Here is a tiny trained network, its code and every weight. The questions are about switching its units off for an input and a target symbol, where a switched-off unit gives its printed mean instead of its output.

import numpy as np


def w(rows, s, z=0):
    codes = np.array(rows[::2]) - 128.0
    scale = np.full(codes.shape[1], s)
    scale[-1] = z or s
    return codes * scale


def f(y):
    return y / 2 * (1 + np.tanh(0.7978845608 * (y + 0.044715 * y**3)))


def softmax(a):
    e = np.exp(a - a.max(-1, keepdims=True))
    return e / e.sum(-1, keepdims=True)


def log_softmax(a):
    a = a - a.max(-1, keepdims=True)
    return a - np.log(np.exp(a).sum(-1, keepdims=True))


def net(x, mask):
    ids = ['ΞΦΨγεζθπτ'.index(c) for c in x.split()]
    T = len(ids)
    res = E[ids] + P[:T]
    u = 0
    for l in range(2):
        q, k, v = (res @ M[l].T for M in (Q, K, V))
        z = softmax(np.where(np.tri(T) > 0, q @ k.T / 3**0.5, -1e9)) @ v
        res = res + np.where(mask[u], z, O[l][:, -1]) @ O[l][:, :-1]
        u += 1
        y = f(res @ A[l][:, :-1].T + A[l][:, -1])
        res = res + np.where(mask[u : u + 16], y, B[l][:, -1]) @ B[l][:, :-1]
        u += 16
    return log_softmax(res[-1] @ U[:, :-1].T + U[:, -1])


Q, K, V, O, A, B = {}, {}, {}, {}, {}, {}
E = w([
[45,105,74,111],'Ξ',
[54,131,230,247],'Φ',
[39,50,158,174],'Ψ',
[215,148,58,176],'γ',
[165,3,106,96],'ε',
[61,164,127,139],'ζ',
[161,208,183,57],'θ',
[167,191,179,182],'π',
[64,226,82,138],'τ',
],0.014)
P = w([
[192,4,88,212],'0',
[167,81,100,181],'1',
[129,94,99,170],'2',
[111,109,114,154],'3',
[94,120,129,140],'4',
[91,137,139,132],'5',
[89,150,147,122],'6',
[91,162,161,118],'7',
[93,173,166,108],'8',
[80,179,165,114],'9',
[84,187,180,102],'10',
[90,180,170,114],'11',
],0.004)
Q[0] = w([
[102,116,118,2],'L0H1',
[228,142,95,174],'L0H1',
[121,171,138,95],'L0H1',
],0.0091)
K[0] = w([
[109,111,87,255],'L0H1',
[103,189,67,25],'L0H1',
[153,150,106,203],'L0H1',
],0.0076)
V[0] = w([
[178,142,199,25],'L0H1',
[186,167,83,182],'L0H1',
[254,142,14,102],'L0H1',
],0.0053)
O[0] = w([
[238,26,210,1,24],'L0H1',
[221,219,108,231,251],'L0H1',
[216,70,130,234,211],'L0H1',
],0.0044,0.0018)
A[0] = w([
[73,139,176,121,194],'L0N1',
[177,94,152,118,191],'L0N2',
[174,160,109,154,137],'L0N3',
[117,151,213,161,167],'L0N4',
[156,124,140,121,175],'L0N5',
[112,136,186,154,184],'L0N6',
[161,136,77,134,78],'L0N7',
[140,55,140,126,157],'L0N8',
[167,164,124,160,190],'L0N9',
[117,197,168,85,253],'L0N10',
[116,52,84,137,108],'L0N11',
[134,186,113,151,190],'L0N12',
[93,112,66,132,156],'L0N13',
[95,102,83,113,152],'L0N14',
[159,10,144,159,132],'L0N15',
[147,115,152,107,75],'L0N16',
],0.014,0.005)
B[0] = w([
[122,70,96,228,207],'L0N1',
[250,113,101,74,166],'L0N2',
[114,91,43,169,228],'L0N3',
[125,37,99,123,203],'L0N4',
[160,86,101,70,154],'L0N5',
[107,38,108,164,186],'L0N6',
[97,111,92,158,173],'L0N7',
[216,138,154,132,140],'L0N8',
[92,114,31,128,254],'L0N9',
[250,116,61,149,238],'L0N10',
[243,185,181,151,151],'L0N11',
[115,140,2,127,252],'L0N12',
[168,208,118,150,170],'L0N13',
[226,235,129,126,144],'L0N14',
[228,124,148,173,174],'L0N15',
[120,160,121,115,113],'L0N16',
],0.0063,0.0068)
Q[1] = w([
[199,145,44,190],'L1H1',
[104,162,142,2],'L1H1',
[89,116,213,25],'L1H1',
],0.0058)
K[1] = w([
[89,12,114,89],'L1H1',
[153,237,88,110],'L1H1',
[166,254,152,112],'L1H1',
],0.0051)
V[1] = w([
[145,60,232,14],'L1H1',
[230,233,93,163],'L1H1',
[125,3,177,247],'L1H1',
],0.0042)
O[1] = w([
[166,154,45,246,6],'L1H1',
[157,199,132,10,137],'L1H1',
[170,166,255,242,247],'L1H1',
],0.0048,0.012)
A[1] = w([
[151,157,100,142,255],'L1N1',
[124,194,186,170,63],'L1N2',
[138,186,109,100,229],'L1N3',
[28,138,125,165,187],'L1N4',
[119,63,102,73,172],'L1N5',
[133,135,224,92,142],'L1N6',
[183,203,179,59,165],'L1N7',
[82,104,130,176,94],'L1N8',
[91,95,154,155,132],'L1N9',
[166,52,130,97,154],'L1N10',
[203,115,104,145,61],'L1N11',
[105,210,64,105,96],'L1N12',
[153,211,142,38,94],'L1N13',
[163,122,254,114,110],'L1N14',
[142,111,74,144,71],'L1N15',
[173,127,95,48,86],'L1N16',
],0.011,0.0084)
B[1] = w([
[99,81,180,129,254],'L1N1',
[254,40,77,123,149],'L1N2',
[113,121,184,78,194],'L1N3',
[83,106,112,65,181],'L1N4',
[103,70,69,115,160],'L1N5',
[49,161,95,167,141],'L1N6',
[189,75,65,60,161],'L1N7',
[153,168,116,63,165],'L1N8',
[126,183,142,98,159],'L1N9',
[146,143,75,154,174],'L1N10',
[28,167,121,157,195],'L1N11',
[172,203,193,151,173],'L1N12',
[235,191,160,178,146],'L1N13',
[103,166,57,201,171],'L1N14',
[86,150,107,171,169],'L1N15',
[74,240,117,75,178],'L1N16',
],0.0075,0.013)
U = w([
[48,81,181,72,223],'Ξ',
[46,169,34,155,126],'Φ',
[158,114,122,163,6],'Ψ',
[187,172,81,159,2],'γ',
[185,106,179,206,194],'ε',
[165,1,22,166,66],'ζ',
[101,235,176,142,91],'θ',
[200,68,89,65,197],'π',
[214,129,204,98,144],'τ',
],0.0076,0.0074)

Each question gives the input, a string of symbols that net reads in full, and the target symbol t.
The units are the heads (3 rows each of Q, K, V and O) and the neurons (one row each of A and B). Each row of codes is followed by its name. A weight is (code - 128) times the scale printed after its matrix; where a second scale follows, it is the last column's (O, A, B and U).
mask holds one flag per unit, layer by layer, with each layer's heads first. A switched-off unit (its flag False) gives its mean, the last column of its rows in O or B, instead of its output. The means were averaged over made-up inputs and are rounded, as every weight is.
A unit's drop is (log p(t) with every unit on - log p(t) with that unit switched off) / (log p(t) with every unit on - log p(t) with every unit switched off).
The circuit of an input: a set's keep is (log p(t) with only the set's units on - log p(t) with every unit switched off) / (log p(t) with every unit on - log p(t) with every unit switched off). Starting from the 12 units with the biggest drops (on a tie, the unit counted first), units are removed one at a time, each time the one whose removal leaves the highest keep (on an exact tie, the one counted first), for as long as the keep stays at least 0.8.
circuit, biggest first: the units of the circuit, biggest drop first
top k neurons: the k neurons with the biggest drops, biggest first
top k neurons in layer l: the k neurons of layer l with the biggest drops, biggest first
drop of u: that unit's drop, to one decimal
input θ τ θ θ γ θ γ π ζ τ θ, target Φ: top 2 neurons	(L0N10, L1N16)
input ζ γ θ θ, target π: circuit, biggest first	(L1H1, L1N7)
input γ τ γ θ γ, target π: circuit, biggest first	(L0H1, L1H1)
input Φ Ψ π θ Ξ, target ε: top 2 neurons in layer 0	(L0N14, L0N1)
input ζ γ ζ τ, target θ: top 2 neurons	(L1N12, L0N13)
input ζ γ θ γ θ Ξ π, target ζ: top 2 neurons	(L0N4, L0N6)
input Ψ γ Ψ π τ ε Ξ, target τ: top 2 neurons	(L0N14, L0N13)
input γ γ γ γ γ Ξ θ γ θ γ, target π: top 2 neurons	(L1N7, L1N5)
input Φ γ Ψ γ γ θ γ θ θ, target ε: top 4 neurons	(L0N10, L0N4, L0N6, L0N1)
input Ψ π π ζ τ θ Φ γ ζ θ γ, target ε: top neuron	(L0N4)
input ζ γ π γ ζ ζ τ ε, target γ: top 4 neurons	(L1N14, L1N7, L1N13, L0N11)
input ζ Φ γ, target Φ: top 2 neurons	(L0N3, L0N9)
input τ Ξ Ψ γ ζ γ Ψ Ψ Φ, target Ξ: top 3 neurons in layer 0	(L0N15, L0N11, L0N2)
input Ψ Φ γ γ θ π ζ ζ τ, target ε: top neuron	(L0N10)
input Ψ ζ γ γ ζ γ Φ, target Ξ: top 2 neurons in layer 0	(L0N15, L0N11)
input γ Φ γ γ τ θ τ γ ζ Ξ, target ε: drop of L1H1	0.3
input Φ ε γ γ γ γ θ ζ ζ, target ε: drop of L0N1	0.4
input ζ θ Ψ, target ε: drop of L0N2	0.0
input π γ γ γ θ ε, target γ: drop of L1N16	0.1
input θ θ γ γ γ τ π θ τ ε γ Ξ, target τ: top neuron	(L0N14)
